Here is a tiny trained network, its code and every weight. The questions are about switching its units off for an input and a target symbol, where a switched-off unit gives its printed mean instead of its output.

import numpy as np


def w(rows, s, z=0):
    codes = np.array(rows[::2]) - 128.0
    scale = np.full(codes.shape[1], s)
    scale[-1] = z or s
    return codes * scale


def norm(h):
    return h / np.sqrt((h * h).mean(-1, keepdims=True) + 1e-5)


def f(y):
    return y / 2 * (1 + np.tanh(0.7978845608 * (y + 0.044715 * y**3)))


def softmax(a):
    e = np.exp(a - a.max(-1, keepdims=True))
    return e / e.sum(-1, keepdims=True)


def log_softmax(a):
    a = a - a.max(-1, keepdims=True)
    return a - np.log(np.exp(a).sum(-1, keepdims=True))


def net(x, mask):
    ids = ['γδεζθλπφ'.index(c) for c in x.split()]
    T = len(ids)
    res = E[ids] + P[:T]
    u = 0
    for l in range(3):
        q, k, v = (norm(res) @ M[l].T for M in (Q, K, V))
        z = softmax(np.where(np.tri(T) > 0, q @ k.T / 2**0.5, -1e9)) @ v
        res = res + np.where(mask[u], z, O[l][:, -1]) @ O[l][:, :-1]
        u += 1
        y = f(norm(res) @ A[l][:, :-1].T + A[l][:, -1])
        res = res + np.where(mask[u : u + 8], y, B[l][:, -1]) @ B[l][:, :-1]
        u += 8
    return log_softmax(norm(res)[-1] @ U[:, :-1].T + U[:, -1])


Q, K, V, O, A, B = {}, {}, {}, {}, {}, {}
E = w([
[33,129,177,31],'γ',
[241,100,156,76],'δ',
[160,117,192,127],'ε',
[104,254,200,66],'ζ',
[154,212,148,84],'θ',
[189,29,95,116],'λ',
[120,241,101,74],'π',
[196,173,44,89],'φ',
],0.004)
P = w([
[114,81,58,206],'0',
[253,204,182,75],'1',
[40,139,125,80],'2',
[255,200,205,69],'3',
[39,134,138,79],'4',
[251,175,202,64],'5',
[40,136,139,76],'6',
[243,157,198,64],'7',
[36,136,137,69],'8',
[242,150,189,59],'9',
],0.0029)
Q[0] = w([
[3,56,72,92],'L0H0',
[81,153,52,132],'L0H0',
],0.0057)
K[0] = w([
[123,232,145,3],'L0H0',
[101,160,99,59],'L0H0',
],0.0055)
V[0] = w([
[127,78,172,247],'L0H0',
[156,102,157,253],'L0H0',
],0.003)
O[0] = w([
[140,148,115,1,2],'L0H0',
[109,199,165,29,17],'L0H0',
],0.0035,0.0017)
A[0] = w([
[98,128,150,210,175],'L0N0',
[201,151,107,45,253],'L0N1',
[117,155,181,109,248],'L0N2',
[1,198,125,82,225],'L0N3',
[110,176,78,170,71],'L0N4',
[214,93,121,145,108],'L0N5',
[106,107,208,93,184],'L0N6',
[117,56,88,130,183],'L0N7',
],0.0055,0.0017)
B[0] = w([
[180,141,228,93,126],'L0N0',
[22,171,185,205,253],'L0N1',
[158,72,116,162,213],'L0N2',
[252,172,84,89,237],'L0N3',
[175,195,124,78,118],'L0N4',
[101,198,149,74,155],'L0N5',
[137,106,171,179,204],'L0N6',
[84,50,158,166,136],'L0N7',
],0.0044,0.0035)
Q[1] = w([
[2,107,29,24],'L1H0',
[35,121,125,72],'L1H0',
],0.0056)
K[1] = w([
[60,2,81,78],'L1H0',
[39,93,108,70],'L1H0',
],0.0052)
V[1] = w([
[103,151,144,162],'L1H0',
[76,128,132,1],'L1H0',
],0.0036)
O[1] = w([
[238,69,136,254,214],'L1H0',
[53,168,214,24,2],'L1H0',
],0.0024,0.00076)
A[1] = w([
[151,97,187,3,173],'L1N0',
[202,197,125,19,114],'L1N1',
[202,217,77,113,82],'L1N2',
[160,122,101,158,8],'L1N3',
[213,121,168,183,133],'L1N4',
[226,239,191,109,164],'L1N5',
[200,179,161,120,4],'L1N6',
[121,120,196,3,29],'L1N7',
],0.0046,0.0017)
B[1] = w([
[57,246,123,89,162],'L1N0',
[82,80,193,13,179],'L1N1',
[153,76,187,56,168],'L1N2',
[133,232,57,131,112],'L1N3',
[198,150,84,113,182],'L1N4',
[155,4,98,140,254],'L1N5',
[95,47,59,45,152],'L1N6',
[72,220,101,46,131],'L1N7',
],0.0037,0.0046)
Q[2] = w([
[219,66,208,109],'L2H0',
[89,244,2,100],'L2H0',
],0.0045)
K[2] = w([
[15,159,61,152],'L2H0',
[200,74,208,1],'L2H0',
],0.0049)
V[2] = w([
[4,160,44,166],'L2H0',
[62,142,75,89],'L2H0',
],0.0038)
O[2] = w([
[88,21,156,101,8],'L2H0',
[2,92,52,153,41],'L2H0',
],0.0042,0.0014)
A[2] = w([
[46,149,41,119,124],'L2N0',
[179,140,165,160,54],'L2N1',
[173,197,4,172,114],'L2N2',
[116,85,147,213,139],'L2N3',
[23,121,1,102,117],'L2N4',
[100,178,175,211,68],'L2N5',
[90,125,126,133,4],'L2N6',
[66,189,207,71,188],'L2N7',
],0.0055,0.0041)
B[2] = w([
[231,215,155,154,77],'L2N0',
[196,144,142,22,150],'L2N1',
[108,147,150,240,120],'L2N2',
[100,111,60,95,213],'L2N3',
[213,253,171,96,96],'L2N4',
[107,94,218,38,110],'L2N5',
[172,9,169,68,44],'L2N6',
[40,188,147,146,253],'L2N7',
],0.0044,0.0019)
U = w([
[13,234,101,61,253],'γ',
[2,110,222,130,107],'δ',
[187,107,169,181,54],'ε',
[156,111,184,62,3],'ζ',
[181,80,96,65,58],'θ',
[40,26,72,170,211],'λ',
[192,172,87,99,121],'π',
[149,221,76,249,166],'φ',
],0.0065,0.0025)

Each question gives the input, a string of symbols that net reads in full, and the target symbol t.
The units are the heads (2 rows each of Q, K, V and O) and the neurons (one row each of A and B). Each row of codes is followed by its name. A weight is (code - 128) times the scale printed after its matrix; where a second scale follows, it is the last column's (O, A, B and U).
mask holds one flag per unit, layer by layer, with each layer's heads first. A switched-off unit (its flag False) gives its mean, the last column of its rows in O or B, instead of its output. The means were averaged over made-up inputs and are rounded, as every weight is.
A unit's drop is (log p(t) with every unit on - log p(t) with that unit switched off) / (log p(t) with every unit on - log p(t) with every unit switched off).
The circuit of an input: a set's keep is (log p(t) with only the set's units on - log p(t) with every unit switched off) / (log p(t) with every unit on - log p(t) with every unit switched off). Starting from the 12 units with the biggest drops (on a tie, the unit counted first), units are removed one at a time, each time the one whose removal leaves the highest keep (on an exact tie, the one counted first), for as long as the keep stays at least 0.8.
circuit, biggest first: the units of the circuit, biggest drop first
k most important neurons: the k neurons with the biggest drops, biggest first
k most important neurons of layer l: the k neurons of layer l with the biggest drops, biggest first
input γ θ λ ε θ δ, target λ: 3 most important neurons => [L1N5 L1N2 L0N2]
input γ ε ε ε γ γ δ ζ, target λ: 4 most important neurons => [L1N5 L0N2 L1N2 L1N0]
input δ π δ, target δ: 3 most important neurons => [L0N3 L1N5 L0N1]
input λ λ ε θ, target δ: 2 most important neurons of layer 0 => [L0N1 L0N3]
input ε δ λ λ θ λ θ λ, target γ: most important neuron => [L0N5]
input γ λ φ λ θ ζ, target λ: 4 most important neurons of layer 1 => [L1N5 L1N1 L1N0 L1N6]
input γ λ θ λ, target λ: 2 most important neurons of layer 1 => [L1N2 L1N0]
input γ φ φ ζ λ λ, target λ: 2 most important neurons of layer 0 => [L0N2 L0N6]
input ε γ δ θ π θ φ, target φ: 2 most important neurons of layer 1 => [L1N5 L1N3]
input γ ε θ γ φ φ, target λ: 2 most important neurons => [L1N5 L0N7]
input λ λ π γ ζ ε, target δ: 2 most important neurons => [L0N3 L0N5]
input λ λ λ ζ, target δ: 2 most important neurons => [L1N5 L2N7]
input ζ ζ γ θ γ λ γ θ ε λ, target φ: 2 most important neurons => [L1N1 L0N3]
input φ γ φ δ π δ φ, target φ: circuit, biggest first => [L2N2]
input λ π θ ε ζ ζ π γ ζ π, target δ: 2 most important neurons of layer 0 => [L0N1 L0N3]
input γ ε λ φ γ δ λ π, target λ: 3 most important neurons of layer 0 => [L0N2 L0N6 L0N1]
input λ δ γ ε, target δ: 3 most important neurons of layer 0 => [L0N3 L0N5 L0N7]
input γ δ λ λ ε λ γ θ ε γ, target λ: 3 most important neurons of layer 0 => [L0N2 L0N1 L0N5]
input γ λ ε φ γ γ γ θ, target λ: 4 most important neurons of layer 0 => [L0N2 L0N7 L0N0 L0N6]
input λ π θ φ γ ζ δ ε π λ, target δ: most important neuron of layer 1 => [L1N5]
input ε ζ γ ζ π θ ε θ π π, target γ: 2 most important neurons => [L0N1 L2N7]
input λ λ π π λ λ ζ ζ δ θ, target δ: 2 most important neurons => [L0N3 L0N1]
input γ γ θ λ ε ζ γ γ, target λ: 3 most important neurons of layer 1 => [L1N2 L1N1 L1N0]
input λ γ λ θ ζ φ φ φ, target δ: 2 most important neurons => [L0N5 L0N3]
input π π θ φ ζ λ, target φ: 4 most important neurons => [L0N3 L1N2 L1N1 L2N2]
input γ ζ π φ π λ θ π π δ, target λ: 4 most important neurons of layer 1 => [L1N5 L1N2 L1N1 L1N0]
